Below are the code and all the weights of a small trained network. Each question names an input and a class and asks about switching units off, where a switched-off unit gives its printed mean instead of its output.

import numpy as np


def w(rows, s, z=0):
    codes = np.array(rows[::2]) - 128.0
    scale = np.full(codes.shape[1], s)
    scale[-1] = z or s
    return codes * scale


def norm(h):
    return h / np.sqrt((h * h).mean(-1, keepdims=True) + 1e-5)


def f(y):
    return y / 2 * (1 + np.tanh(0.7978845608 * (y + 0.044715 * y**3)))


def log_softmax(a):
    a = a - a.max(-1, keepdims=True)
    return a - np.log(np.exp(a).sum(-1, keepdims=True))


def net(x, mask):
    res = np.array(x, float).reshape(1, 2) / 4 @ E
    u = 0
    for l in range(3):
        y = f(norm(res) @ A[l][:, :-1].T + A[l][:, -1])
        res = res + np.where(mask[u : u + 4], y, B[l][:, -1]) @ B[l][:, :-1]
        u += 4
    return log_softmax(norm(res)[-1] @ U[:, :-1].T + U[:, -1])


A, B = {}, {}
E = w([
[165,112,207,127,247,131,177,82,90,204,146,155],'x0',
[250,117,255,114,42,90,120,115,101,132,132,56],'x1',
],0.0049)
A[0] = w([
[91,120,186,155,130,149,117,168,104,210,129,130,137],'L0N1',
[35,167,169,113,100,90,67,190,88,159,41,83,149],'L0N2',
[179,163,195,83,123,254,122,169,144,99,122,86,248],'L0N3',
[108,170,121,154,143,113,90,113,193,132,168,240,252],'L0N4',
],0.0046,0.0011)
B[0] = w([
[101,212,104,215,163,112,102,192,69,83,50,66,173],'L0N1',
[141,112,137,112,222,198,76,123,140,160,82,146,171],'L0N2',
[104,74,119,137,166,190,254,146,196,61,101,149,235],'L0N3',
[218,113,194,173,79,187,221,197,175,125,125,127,255],'L0N4',
],0.0062,0.0023)
A[1] = w([
[8,120,52,142,152,110,179,85,131,150,204,195,37],'L1N1',
[81,168,43,112,29,51,109,166,146,106,127,39,3],'L1N2',
[125,155,140,80,243,79,98,39,116,253,212,171,135],'L1N3',
[171,93,208,124,69,59,93,113,134,77,149,137,203],'L1N4',
],0.004,0.00084)
B[1] = w([
[175,147,138,68,123,62,106,2,64,122,190,130,216],'L1N1',
[140,126,168,174,179,84,67,97,89,122,73,116,201],'L1N2',
[134,96,206,118,113,111,59,141,123,94,40,75,222],'L1N3',
[78,175,95,129,162,101,117,95,114,171,170,197,250],'L1N4',
],0.0091,0.0021)
A[2] = w([
[74,164,57,37,181,83,115,80,64,182,228,115,3],'L2N1',
[181,190,143,50,65,137,148,54,104,96,243,155,44],'L2N2',
[222,122,136,83,62,67,148,34,135,131,253,155,52],'L2N3',
[97,119,77,175,96,112,93,79,104,112,112,110,101],'L2N4',
],0.0052,0.0013)
B[2] = w([
[131,134,77,178,163,148,168,132,175,134,171,173,168],'L2N1',
[180,212,68,132,182,198,190,97,71,255,159,200,234],'L2N2',
[151,148,1,162,194,144,204,103,79,153,215,179,253],'L2N3',
[186,105,225,117,205,110,133,133,55,186,118,73,162],'L2N4',
],0.0078,0.0043)
U = w([
[150,73,240,149,195,75,2,78,75,119,83,108,254],'0',
[142,182,46,161,180,157,180,74,81,213,210,230,43],'1',
[28,117,125,164,31,188,193,238,232,87,97,127,53],'2',
],0.0076,0.00074)

Each question gives the input, the list of numbers given to net, and the class t.
The units are the neurons (one row each of A and B). Each row of codes is followed by its name. A weight is (code - 128) times the scale printed after its matrix; where a second scale follows, it is the last column's (A, B and U).
mask holds one flag per neuron, layer by layer. A switched-off neuron (its flag False) gives its mean, the last column of its row in B, instead of its output. The means were averaged over made-up inputs and are rounded, as every weight is.
A unit's drop is (log p(t) with every unit on - log p(t) with that unit switched off) / (log p(t) with every unit on - log p(t) with every unit switched off).
The circuit of an input: a set's keep is (log p(t) with only the set's units on - log p(t) with every unit switched off) / (log p(t) with every unit on - log p(t) with every unit switched off). Starting from all 12 units, units are removed one at a time, each time the one whose removal leaves the highest keep (on an exact tie, the one counted first), for as long as the keep stays at least 0.8.
circuit, biggest first: the units of the circuit, biggest drop first
most important unit: the unit with the biggest drop
k most important neurons: the k neurons with the biggest drops, biggest first
top k neurons in layer l: the k neurons of layer l with the biggest drops, biggest first
drop when u is switched off: that unit's drop, to one decimal
input [1,2], class 2: most important neuron	L1N1
input [1,0], class 2: circuit, biggest first	L1N1; L2N2; L2N3
input [2,-2], class 2: 4 most important neurons	L0N4; L1N1; L2N2; L2N3
input [2,2], class 2: 2 most important neurons	L1N1; L2N2
input [-3,-1], class 2: circuit, biggest first	L2N2; L2N3
input [4,4], class 0: 3 most important neurons	L1N1; L0N4; L2N3
input [0,2], class 2: 2 most important neurons	L0N3; L1N1
input [1,-3], class 2: top 2 neurons in layer 1	L1N1; L1N4
input [-7,-7], class 0: 4 most important neurons	L1N2; L1N4; L0N4; L2N3
input [-4,0], class 0: 2 most important neurons	L1N2; L0N4
input [-4,3], class 0: 2 most important neurons	L0N4; L1N1
input [-1,1], class 2: 2 most important neurons	L0N2; L1N1
input [-1,3], class 2: 2 most important neurons	L1N1; L0N3
input [8,-7], class 0: most important unit	L1N3
input [2,-1], class 2: 2 most important neurons	L1N1; L2N2
input [0,1], class 2: top 2 neurons in layer 1	L1N4; L1N1
input [4,-2], class 0: top 2 neurons in layer 2	L2N3; L2N2
input [-2,-1], class 2: drop when L1N1 is switched off	0.9
input [6,-1], class 0: drop when L1N1 is switched off	0.0
input [-7,2], class 0: top neuron in layer 1	L1N2
input [-4,-1], class 0: drop when L1N2 is switched off	0.4
input [-7,-5], class 0: drop when L1N2 is switched off	0.2
